Each row of numbers stands for one object and depends on some of the facts below. Use the named rows to name the rest.

There are 4 kinds of fact about the objects: Ψ, τ, Π, η.
Ψ(K_297, K_337); Ψ(K_21, K_995); Ψ(K_995, K_804); Ψ(K_223, K_167)
Ψ(K_510, K_21); Ψ(K_725, K_203); Ψ(K_326, K_708); Ψ(K_716, K_879)
Ψ(K_619, K_922); Ψ(K_332, K_569); Ψ(K_153, K_327); Ψ(K_474, K_332)
Ψ(K_632, K_28); Ψ(K_93, K_373); Ψ(K_463, K_680); Ψ(K_327, K_326)
Ψ(K_879, K_703); Ψ(K_804, K_547); Ψ(K_228, K_716); Ψ(K_303, K_329)
Ψ(K_538, K_153); Ψ(K_547, K_619); Ψ(K_569, K_725); Ψ(K_576, K_206)
Ψ(K_329, K_633); Ψ(K_167, K_93); Ψ(K_613, K_819); Ψ(K_206, K_350)
Ψ(K_137, K_263); Ψ(K_734, K_981); Ψ(K_337, K_137); Ψ(K_600, K_303)
Ψ(K_263, K_795); Ψ(K_28, K_463); Ψ(K_633, K_538); Ψ(K_350, K_600)
Ψ(K_708, K_474); Ψ(K_923, K_613); τ(K_297, 208); τ(K_21, 208)
τ(K_373, 529); τ(K_995, 529); τ(K_101, 208); τ(K_223, 146)
τ(K_510, 995); τ(K_725, 208); τ(K_326, 208); τ(K_716, 146)
τ(K_344, 208); τ(K_619, 529); τ(K_332, 529); τ(K_153, 146)
τ(K_474, 734); τ(K_632, 529); τ(K_93, 208); τ(K_680, 995)
τ(K_795, 208); τ(K_969, 529); τ(K_662, 995); τ(K_463, 208)
τ(K_623, 208); τ(K_327, 734); τ(K_879, 529); τ(K_804, 208)
τ(K_228, 146); τ(K_203, 529); τ(K_303, 208); τ(K_981, 208)
τ(K_819, 529); τ(K_538, 208); τ(K_547, 208); τ(K_569, 208)
τ(K_629, 208); τ(K_50, 208); τ(K_329, 208); τ(K_167, 995)
τ(K_703, 208); τ(K_206, 208); τ(K_137, 146); τ(K_734, 995)
τ(K_337, 529); τ(K_600, 995); τ(K_263, 529); τ(K_28, 208)
τ(K_633, 529); τ(K_350, 208); τ(K_708, 995); τ(K_923, 529)
Π(K_297, 579); Π(K_21, 579); Π(K_373, 628); Π(K_995, 579)
Π(K_101, 506); Π(K_223, 579); Π(K_510, 579); Π(K_725, 466)
Π(K_326, 579); Π(K_716, 506); Π(K_344, 628); Π(K_619, 579)
Π(K_332, 579); Π(K_153, 466); Π(K_474, 236); Π(K_632, 236)
Π(K_93, 506); Π(K_680, 579); Π(K_795, 466); Π(K_969, 236)
Π(K_662, 579); Π(K_463, 236); Π(K_623, 579); Π(K_327, 579)
Π(K_879, 467); Π(K_804, 579); Π(K_228, 628); Π(K_203, 579)
Π(K_303, 579); Π(K_981, 628); Π(K_819, 579); Π(K_538, 506)
Π(K_547, 715); Π(K_569, 467); Π(K_629, 579); Π(K_50, 579)
Π(K_329, 579); Π(K_167, 466); Π(K_703, 506); Π(K_206, 579)
Π(K_137, 579); Π(K_734, 506); Π(K_337, 579); Π(K_600, 467)
Π(K_263, 467); Π(K_28, 466); Π(K_633, 466); Π(K_350, 579)
Π(K_708, 506); Π(K_923, 715); η(K_297, K_922); η(K_21, K_744)
η(K_373, K_765); η(K_995, K_765); η(K_101, K_613); η(K_223, K_378)
η(K_510, K_922); η(K_725, K_922); η(K_326, K_765); η(K_716, K_744)
η(K_344, K_765); η(K_619, K_576); η(K_332, K_744); η(K_153, K_744)
η(K_474, K_765); η(K_632, K_744); η(K_93, K_922); η(K_680, K_744)
η(K_795, K_765); η(K_969, K_576); η(K_662, K_576); η(K_463, K_378)
η(K_623, K_922); η(K_327, K_378); η(K_879, K_576); η(K_804, K_744)
η(K_228, K_744); η(K_203, K_744); η(K_303, K_744); η(K_981, K_922)
η(K_819, K_922); η(K_538, K_765); η(K_547, K_576); η(K_569, K_922)
η(K_629, K_744); η(K_50, K_378); η(K_329, K_922); η(K_167, K_765)
η(K_703, K_922); η(K_206, K_744); η(K_137, K_576); η(K_734, K_744)
η(K_337, K_922); η(K_600, K_922); η(K_263, K_378); η(K_28, K_765)
η(K_633, K_765); η(K_350, K_378); η(K_708, K_744); η(K_923, K_765)

Known rows:
K_547: [-0.8 -4.6  0.6 -0.5  0.2  4.0 -8.8 21.5]
K_576: [ -6.3 -10.2   7.3 -20.2 -20.6  10.1  -0.3  14.0]
K_619: [ 3.3 -8.1  6.9 -0.4  4.9  3.8  6.6  2.4]
K_923: [ -0.4 -10.6  11.5  -6.9   0.8   0.8  -8.4   2.0]
K_613: [  4.5  -7.1   6.0   3.2  -1.5   5.6 -11.5   2.4]
K_50: [  1.8  -6.2   4.2   0.5  -0.3   2.1 -12.9  17.7]
K_378: [  3.5  -5.5   6.1   5.2  -3.2   7.5 -15.5   0.3]
K_350: [ -6.0  -9.1   4.3 -18.7 -13.2   3.9  -0.7  27.3]
K_297: [-12.7  -4.7   5.9  -9.1  -1.8  -0.6 -22.8  25.6]
K_995: [-1.2 -8.0  9.1 -3.7  4.2  2.8 -1.1  4.9]
K_326: [ -1.8  -3.8   3.8   6.0   5.4   1.3 -22.1  17.8]
K_538: [ -5.5  -5.8   5.3  -5.3  -1.0   1.8 -16.3  22.7]
K_633: [ -2.4 -10.1  10.9  -9.7   0.0   1.7  -5.0   4.2]
K_329: [-14.2  -6.3   8.4 -14.1  -4.8   0.3 -23.1  27.6]
K_303: [ 16.5 -10.6  -3.1  -7.6 -17.8  12.0  23.8  16.2]
K_373: [ 1.7 -7.6  8.7  3.4  9.1  1.4 -9.0 -0.3]
K_167: [ 0.1 -9.4  5.6 -7.2  8.5  2.6 -7.2 -2.3]
K_474: [  2.6  -4.8   8.3  11.4  12.3   0.4 -18.7   3.1]
K_981: [ 13.9 -18.2  23.8   9.8   6.6 -16.7 -77.9  -6.0]
K_725: [ -2.3   0.0   4.6  16.2  17.2  -1.8 -36.4  13.5]

Which object is each row?
Some rows may be objects named above.
[ 46.5 -29.2  14.8   3.5  -4.2  -3.7 -18.1 -37.2] -> K_734
[  0.1  -7.5  20.5   6.9 -11.8  -0.3  -2.7  22.4] -> K_223
[ -1.5  -5.1   7.4   4.4  -0.6   5.4 -21.6   2.4] -> K_765
[ 1.7 -6.3 18.7 11.8 -7.5 -0.8 -4.9 17.5] -> K_137
[ 15.8 -10.2  -1.6  -8.8 -17.9  11.8  24.7  16.2] -> K_303
[  0.4 -10.8  11.1  -6.1   0.7   1.0  -5.9   1.3] -> K_923
[ 20.0  -9.5  13.1  11.1 -20.3   7.2  28.3  13.0] -> K_228
[ -5.7  -4.9   5.0  -5.8  -2.0   2.2 -18.0  22.4] -> K_538
[ -5.3  -8.8  11.6  -4.5   6.2  -0.5 -16.4   5.0] -> K_337
[ -7.1 -10.4   8.8 -20.2 -20.4   9.4   0.9  14.2] -> K_576
[ 12.6 -11.7  -1.7 -14.5 -23.0  12.8  29.0  19.2] -> K_206
[-10.0 -11.5   8.8 -23.9  -0.9   2.3  -7.1   7.3] -> K_600
[  5.7 -10.9   3.8  -5.3   7.7   3.8   1.1  -3.8] -> K_662
[22.3 -8.4 -3.1  4.3 -8.5 10.4 18.4  9.9] -> K_629
[  2.6  -4.6   7.0  12.4  13.0   0.2 -17.4   3.7] -> K_474
[ 2.3 -5.5 19.0 11.6 -8.1 -0.7 -5.3 19.0] -> K_137
[ 34.8  -7.1  -1.2  27.9  13.4   8.8  17.9 -21.4] -> K_203
[ 24.0 -13.8   1.3  -1.3  -9.4  11.2  31.4  -5.8] -> K_632
[ -8.9  -0.7   6.9   9.0   6.5   4.2 -28.8   4.1] -> K_922
[ 16.1 -10.8  -3.1  -8.3 -17.5  12.1  27.9  17.5] -> K_303
[ 29.4 -10.8  -4.1   8.9   6.6  11.9  25.6 -18.1] -> K_708
[  3.0  -5.6   6.0   5.6  -2.5   6.6 -12.2   1.0] -> K_378
[ -8.2  -2.5   5.8   2.9   7.1  -0.4 -30.5  20.3] -> K_703
[ 45.4 -28.5  15.3   2.5  -3.7  -3.6 -17.2 -39.5] -> K_734
[ 31.3  -8.9   0.5  18.2   6.4   9.3  23.8 -18.1] -> K_332
[ -2.6  -7.6  13.0   3.4  10.9  -2.4 -24.6   0.0] -> K_819
[ 3.2 -6.7  3.8 -2.3  1.4  1.4 -8.5 21.4] -> K_101
[ 27.7 -11.4  -3.9   4.4   3.3  11.8  26.1 -17.3] -> K_680
[ -9.6  -8.7   5.7 -16.4   6.1   2.4  -7.9   6.1] -> K_510

Now the same objects, written a new way:
Known rows:
K_350: [  0.6  -8.8   4.3   1.3 -13.1  12.8  24.6 -33.6 -23.3 -33.1  30.5  -5.6
 -23.7   7.0 -26.4  -3.4]
K_922: [-24.3 -20.0 -31.0   5.3 -10.7  -0.6   2.2 -34.6  18.5 -22.2  16.6 -12.4
  -9.0 -16.2 -46.7 -31.0]
K_981: [  1.3  -6.6 -28.3  -0.5   1.4   0.9   3.8 -28.0  -5.7 -18.7  16.9  -9.9
 -24.8 -12.0 -24.8 -19.0]
K_734: [-20.3  -5.4 -18.3  -7.9   0.9  11.2  37.7 -32.5  13.1 -32.8  10.1 -15.9
  -6.8 -10.3  -2.9  16.6]
K_619: [  0.5  -0.9 -28.7  -0.4 -10.4  12.6  30.9 -26.6  11.6 -26.8  -9.9   4.9
 -18.9 -24.8 -30.6  -8.1]
K_297: [  2.2  -6.6 -32.3   2.5   5.7  -1.1   0.6 -30.5  -4.3 -16.8  20.6 -13.2
 -23.0 -15.1 -22.4 -15.7]
K_93: [  2.6  -7.7 -30.7   3.9   4.7   0.8  -0.7 -31.1  -8.0 -14.9  20.6  -9.8
 -21.7 -14.1 -22.5 -19.6]
K_167: [ -4.2  -8.4 -37.1 -12.1   1.0  -1.0  13.9 -31.3  -0.9 -25.6  20.3  -7.8
 -14.0  -9.1 -19.8  -2.3]
K_795: [ -1.4  -7.5 -29.8   4.2   6.1   2.8   7.0 -30.7  -4.4 -16.3  19.5 -12.4
 -17.8 -15.5 -17.9 -10.4]
K_263: [  5.1  -7.7 -50.4  19.7  -0.6  10.1   4.8 -34.5   0.2 -31.3  16.9 -10.3
 -12.1 -28.5 -10.1   7.9]
K_137: [  2.1 -18.8 -46.9  -0.7  20.0 -15.8  14.9 -35.4  -0.6 -23.7  27.3 -11.7
  -6.4 -13.2  -0.5   8.2]
K_632: [-11.5  -2.8 -20.7  13.5  -5.7  24.9  32.5 -32.6  12.2 -42.1   3.7 -12.6
  -7.7 -18.8  -4.1  17.8]
K_629: [-16.5  -4.3  -7.6   5.7   4.6  19.1  27.7 -31.7   7.8 -28.3   8.7 -20.0
  -8.8 -11.9  -1.6   5.3]
K_995: [ -0.1  -1.1 -25.5  -4.7 -12.9   6.4  34.7 -23.8  15.0 -21.7 -16.9  11.6
 -16.0 -25.5 -42.1 -18.9]
K_21: [-19.4   1.2   0.3  -1.3   2.9  15.4  48.1 -28.6  16.6 -15.2  -8.8  -7.6
  -6.2 -18.8 -13.7  -1.8]
K_327: [ -5.1  -2.7 -42.9 -12.4  -6.4   1.1  23.8 -18.0  26.1 -32.6   4.7 -42.1
 -41.2 -13.3 -12.7  -5.0]
K_101: [  5.8  -0.2 -20.5  -0.9   7.3   9.6  19.1 -25.5  -4.8 -20.2  11.9 -10.0
 -24.4  -8.3 -12.1  -2.4]
K_344: [ -3.0  -5.8 -23.7   2.7   2.9   5.1  10.2 -29.1  -2.5 -19.0  16.5 -12.8
 -22.4 -10.7 -22.1 -15.4]
K_463: [ -2.2  -5.5 -23.1   5.8   6.9   7.6  11.4 -30.8  -4.4 -17.7  17.3 -12.8
 -17.0 -14.5 -13.2  -7.9]
K_303: [ -9.2 -10.0  19.4   2.9 -16.9  19.5  46.0 -34.2  -6.4 -35.4  23.0 -25.2
 -19.1   4.8 -10.1  12.9]

Name these rows:
Some rows may be objects named above.
[-26.9 -19.1 -25.6   7.2  -9.4   5.4   5.9 -37.2  18.0 -29.3  19.6 -20.6
  -7.3 -14.4 -35.3 -17.9] -> K_378
[  2.9  -6.9 -43.6   5.8  -9.7   8.1   6.7 -27.6  -0.4 -34.9  11.0  -2.6
 -27.1 -16.0 -28.7  -8.0] -> K_819
[-13.7  -4.7 -22.7  13.1  -6.7  23.5  33.3 -33.0  13.1 -41.7   3.2 -13.2
  -9.4 -18.6  -5.4  18.3] -> K_632
[-19.6 -14.3 -27.3   2.9  -4.1   7.1   9.4 -32.5  13.1 -27.9  19.2 -15.5
  -9.8 -14.2 -28.7 -13.7] -> K_613
[-23.5   4.8 -41.7  -9.4   4.4  14.9   7.6 -18.1   5.2 -47.1  11.3  -5.9
 -39.1   5.9 -19.6 -21.1] -> K_474
[  6.6 -12.5 -19.5  -6.6 -11.9  -3.0  20.2 -24.3  13.9 -16.3   7.3 -50.3
 -42.1 -12.1 -19.8  -9.6] -> K_538
[-34.3  -0.4 -25.2 -15.8  10.6  22.0  27.9 -22.2  24.1 -44.9   0.6 -26.8
 -29.7   2.5   0.0   3.4] -> K_708
[-35.7   0.9 -27.0 -14.7   9.2  22.1  28.5 -22.0  26.7 -43.9   1.1 -25.5
 -29.4   3.7   1.0   1.6] -> K_708
[  4.9  -7.0 -43.0   6.8  -9.5   7.5   6.5 -28.4  -0.3 -33.8  12.8  -3.0
 -25.6 -15.1 -29.0  -9.2] -> K_819
[ 10.6 -13.4 -27.3   1.1 -26.8   5.7  25.1 -26.3  10.3 -37.5  10.1 -35.6
 -39.5 -13.4 -26.6   2.0] -> K_633
[ -7.4 -10.1  18.8   3.4 -16.5  18.4  44.5 -35.1  -7.5 -33.6  19.6 -26.9
 -19.4   2.6  -9.6  12.6] -> K_303
[-37.8 -18.6 -12.3  11.2  -6.5  17.8  21.9 -41.0  31.1 -33.5  15.9 -26.9
   4.0 -14.9 -19.3  -5.8] -> K_744
[ -2.9  -7.1 -33.2 -17.2  -3.1  -5.1  19.2 -27.2   3.0 -23.4  11.5  -2.8
 -23.5  -9.5 -29.9 -11.5] -> K_510
[-14.5  -5.6  12.8   4.1  -7.5  23.4  36.5 -35.7  -6.9 -34.5  20.7 -11.3
 -13.0   1.1  -7.9  10.3] -> K_206
[ -1.1  -8.2 -34.0 -17.0  -3.2  -4.5  19.2 -28.1   2.8 -22.9   9.4  -2.5
 -21.4  -9.9 -29.1 -11.9] -> K_510
[-28.5 -19.7 -20.0   4.3 -13.8   9.1  10.1 -37.7  10.8 -32.5  23.4 -17.6
  -7.6  -8.6 -37.3 -20.1] -> K_576
[  3.7 -13.3 -12.5 -15.2 -21.2  -0.2  23.5 -31.2 -21.7 -37.6  35.0  -2.6
 -27.8  14.4 -35.6  -2.2] -> K_600
[ 10.8 -12.5  -7.5  -4.6 -18.8  -2.8  20.8 -29.6 -10.5 -22.8  23.6 -26.7
 -38.2   1.2 -30.9 -11.2] -> K_329
[  8.6 -11.5 -55.0  13.6  -3.0   3.5  -1.4 -33.2  -2.9 -31.2  20.1  -7.9
 -14.2 -26.5 -19.9   0.3] -> K_337
[ 14.3 -14.2 -27.1   1.7 -28.3   5.6  26.2 -27.7  10.0 -38.6   9.9 -35.6
 -39.9 -12.4 -27.0   1.6] -> K_633
[ -3.7   1.7 -10.9  -9.2   0.2   3.6  34.8 -25.2  11.6  -5.6 -11.1   3.0
 -14.9 -19.3 -32.7 -22.4] -> K_547
[  3.9  -6.5 -41.1   6.6  -9.2   7.5   4.6 -26.8   0.4 -36.4  12.2  -2.3
 -25.4 -17.3 -28.0 -10.4] -> K_819
[-25.8 -19.8 -29.1   6.0  -8.8   3.7   2.0 -36.0  16.9 -29.6  22.0 -20.2
 -10.4 -15.6 -38.5 -26.8] -> K_765
[-35.2   4.4 -24.2   8.0   4.8  42.8  22.5 -22.9  12.6 -58.8   2.5  -2.4
 -25.8   2.8  -4.1  -0.2] -> K_332

